Below is a small trained network, with its code and all its weights. Each question gives an input and a target symbol and asks what happens when units are switched off, that is, made to give their printed mean instead of their output.

import numpy as np


def w(rows, s, z=0):
    codes = np.array(rows[::2]) - 128.0
    scale = np.full(codes.shape[1], s)
    scale[-1] = z or s
    return codes * scale


def norm(h):
    return h / np.sqrt((h * h).mean(-1, keepdims=True) + 1e-5)


def f(y):
    return y / 2 * (1 + np.tanh(0.7978845608 * (y + 0.044715 * y**3)))


def softmax(a):
    e = np.exp(a - a.max(-1, keepdims=True))
    return e / e.sum(-1, keepdims=True)


def log_softmax(a):
    a = a - a.max(-1, keepdims=True)
    return a - np.log(np.exp(a).sum(-1, keepdims=True))


def net(x, mask):
    ids = ['ΘΛΩαβγζηπ'.index(c) for c in x.split()]
    T = len(ids)
    res = E[ids] + P[:T]
    u = 0
    for l in range(2):
        q, k, v = (norm(res) @ M[l].T for M in (Q, K, V))
        z = softmax(np.where(np.tri(T) > 0, q @ k.T / 3**0.5, -1e9)) @ v
        res = res + np.where(mask[u], z, O[l][:, -1]) @ O[l][:, :-1]
        u += 1
        y = f(norm(res) @ A[l][:, :-1].T + A[l][:, -1])
        res = res + np.where(mask[u : u + 8], y, B[l][:, -1]) @ B[l][:, :-1]
        u += 8
    return log_softmax(norm(res)[-1] @ U[:, :-1].T + U[:, -1])


Q, K, V, O, A, B = {}, {}, {}, {}, {}, {}
E = w([
[34,184,193,43],'Θ',
[70,82,85,42],'Λ',
[75,59,101,93],'Ω',
[18,132,249,190],'α',
[165,234,254,26],'β',
[122,115,176,75],'γ',
[118,111,200,117],'ζ',
[118,110,212,125],'η',
[76,122,223,145],'π',
],0.0059)
P = w([
[149,107,149,123],'0',
[121,132,103,194],'1',
[68,144,63,101],'2',
[100,139,248,131],'3',
[170,128,80,197],'4',
[57,138,71,106],'5',
[113,159,223,105],'6',
[157,122,50,234],'7',
[52,132,80,105],'8',
[104,178,248,99],'9',
],0.013)
Q[0] = w([
[230,78,89,129],'0.h0',
[252,131,118,116],'0.h0',
[128,77,164,78],'0.h0',
],0.012)
K[0] = w([
[94,203,118,226],'0.h0',
[52,254,64,230],'0.h0',
[74,163,242,55],'0.h0',
],0.0077)
V[0] = w([
[224,36,100,90],'0.h0',
[166,2,65,155],'0.h0',
[197,131,222,177],'0.h0',
],0.0081)
O[0] = w([
[252,116,154,78,129],'0.h0',
[156,220,178,36,33],'0.h0',
[87,80,81,76,255],'0.h0',
],0.011,0.0047)
A[0] = w([
[177,119,211,141,155],'0.n0',
[131,67,51,144,53],'0.n1',
[169,158,83,77,4],'0.n2',
[62,99,178,161,114],'0.n3',
[112,166,70,163,141],'0.n4',
[249,92,84,184,207],'0.n5',
[81,39,151,65,136],'0.n6',
[222,141,201,75,177],'0.n7',
],0.011,0.0039)
B[0] = w([
[1,139,159,152,154],'0.n0',
[130,165,107,123,185],'0.n1',
[198,136,105,58,131],'0.n2',
[168,180,141,125,215],'0.n3',
[139,43,126,143,169],'0.n4',
[105,106,156,195,150],'0.n5',
[121,176,174,92,254],'0.n6',
[94,110,155,251,199],'0.n7',
],0.0086,0.0068)
Q[1] = w([
[78,21,149,108],'1.h0',
[66,149,255,20],'1.h0',
[107,163,182,154],'1.h0',
],0.0058)
K[1] = w([
[122,159,119,104],'1.h0',
[1,91,74,113],'1.h0',
[213,142,92,139],'1.h0',
],0.007)
V[1] = w([
[139,43,149,25],'1.h0',
[88,111,232,239],'1.h0',
[2,189,191,66],'1.h0',
],0.0052)
O[1] = w([
[80,22,185,118,135],'1.h0',
[255,91,157,115,229],'1.h0',
[118,40,143,179,255],'1.h0',
],0.0071,0.004)
A[1] = w([
[81,200,131,107,47],'1.n0',
[175,69,56,57,121],'1.n1',
[124,36,166,131,238],'1.n2',
[157,114,201,197,66],'1.n3',
[199,56,146,166,54],'1.n4',
[254,88,105,150,2],'1.n5',
[117,119,46,210,155],'1.n6',
[153,197,251,70,54],'1.n7',
],0.0084,0.0033)
B[1] = w([
[112,86,118,133,125],'1.n0',
[180,201,176,9,148],'1.n1',
[183,126,180,40,255],'1.n2',
[62,128,181,52,182],'1.n3',
[94,84,140,72,154],'1.n4',
[83,45,153,159,138],'1.n5',
[208,200,80,198,193],'1.n6',
[132,142,2,169,207],'1.n7',
],0.0075,0.0058)
U = w([
[145,71,252,34,252],'Θ',
[240,177,98,2,175],'Λ',
[85,60,7,60,109],'Ω',
[159,25,69,178,59],'α',
[192,137,116,37,77],'β',
[43,198,180,114,197],'γ',
[162,200,17,179,107],'ζ',
[244,232,87,99,136],'η',
[227,222,170,139,59],'π',
],0.0096,0.0024)

Each question gives the input, a string of symbols that net reads in full, and the target symbol t.
The units are the heads (3 rows each of Q, K, V and O) and the neurons (one row each of A and B). Each row of codes is followed by its name. A weight is (code - 128) times the scale printed after its matrix; where a second scale follows, it is the last column's (O, A, B and U).
mask holds one flag per unit, layer by layer, with each layer's heads first. A switched-off unit (its flag False) gives its mean, the last column of its rows in O or B, instead of its output. The means were averaged over made-up inputs and are rounded, as every weight is.
A unit's drop is (log p(t) with every unit on - log p(t) with that unit switched off) / (log p(t) with every unit on - log p(t) with every unit switched off).
The circuit of an input: a set's keep is (log p(t) with only the set's units on - log p(t) with every unit switched off) / (log p(t) with every unit on - log p(t) with every unit switched off). Starting from the 12 units with the biggest drops (on a tie, the unit counted first), units are removed one at a time, each time the one whose removal leaves the highest keep (on an exact tie, the one counted first), for as long as the keep stays at least 0.8.
circuit, biggest first: the units of the circuit, biggest drop first
most important unit: the unit with the biggest drop
k most important neurons: the k neurons with the biggest drops, biggest first
k most important neurons of layer l: the k neurons of layer l with the biggest drops, biggest first
input Θ β γ β γ ζ, target ζ: most important neuron	(1.n6)
input Θ γ β β β Λ, target ζ: circuit, biggest first	(0.h0; 1.n6; 1.h0)
input β Ω β Θ Λ Θ ζ α, target γ: circuit, biggest first	(0.h0; 0.n0; 1.n3)
input π β ζ β β, target α: 2 most important neurons of layer 0	(0.n4; 0.n6)
input β β η Ω Ω β η, target γ: 2 most important neurons	(0.n3; 0.n4)
input Θ Θ β Λ Ω α, target ζ: circuit, biggest first	(0.h0; 1.n6; 1.h0)
input Θ π β π β β π β γ, target ζ: circuit, biggest first	(0.h0; 1.n6; 1.h0)
input ζ Λ Λ γ α, target γ: circuit, biggest first	(0.h0; 1.h0)
input Λ β β β Θ γ β β γ, target π: circuit, biggest first	(0.h0; 0.n7)
input η γ γ β γ, target Θ: circuit, biggest first	(0.h0; 0.n4; 1.n7)
input Θ Θ β γ γ β α β Θ γ, target γ: circuit, biggest first	(0.n4; 1.n7; 0.n0)
input β β β, target Ω: 2 most important neurons	(0.n7; 0.n1)
input Ω γ β η β, target Θ: 2 most important neurons	(0.n4; 0.n7)
input π Λ β η Ω, target γ: 2 most important neurons	(0.n0; 1.n3)
input γ β γ ζ γ α, target Λ: 2 most important neurons of layer 0	(0.n5; 0.n0)
input γ Θ π, target Λ: circuit, biggest first	(0.h0)
input Θ β Ω, target ζ: circuit, biggest first	(0.h0; 1.n6; 1.h0)
input Ω β β π β β β Θ β, target η: 2 most important neurons	(1.n7; 0.n7)
input γ β η Ω α β β γ β Ω, target γ: 3 most important neurons of layer 0	(0.n6; 0.n0; 0.n4)
input ζ η β π β Λ β β, target α: most important unit	0.n4
input β η γ γ Λ, target Λ: 2 most important neurons	(1.n1; 0.n7)
input Ω γ η ζ Θ, target Θ: 2 most important neurons of layer 0	(0.n4; 0.n0)
input β Θ Λ η γ α β η, target Θ: 2 most important neurons of layer 0	(0.n7; 0.n4)
input β Θ Ω η β ζ ζ, target γ: 2 most important neurons	(0.n3; 0.n6)
input η Λ β Λ Θ, target γ: 3 most important neurons of layer 0	(0.n1; 0.n2; 0.n3)
input β γ β β β, target Θ: 2 most important neurons of layer 0	(0.n4; 0.n3)
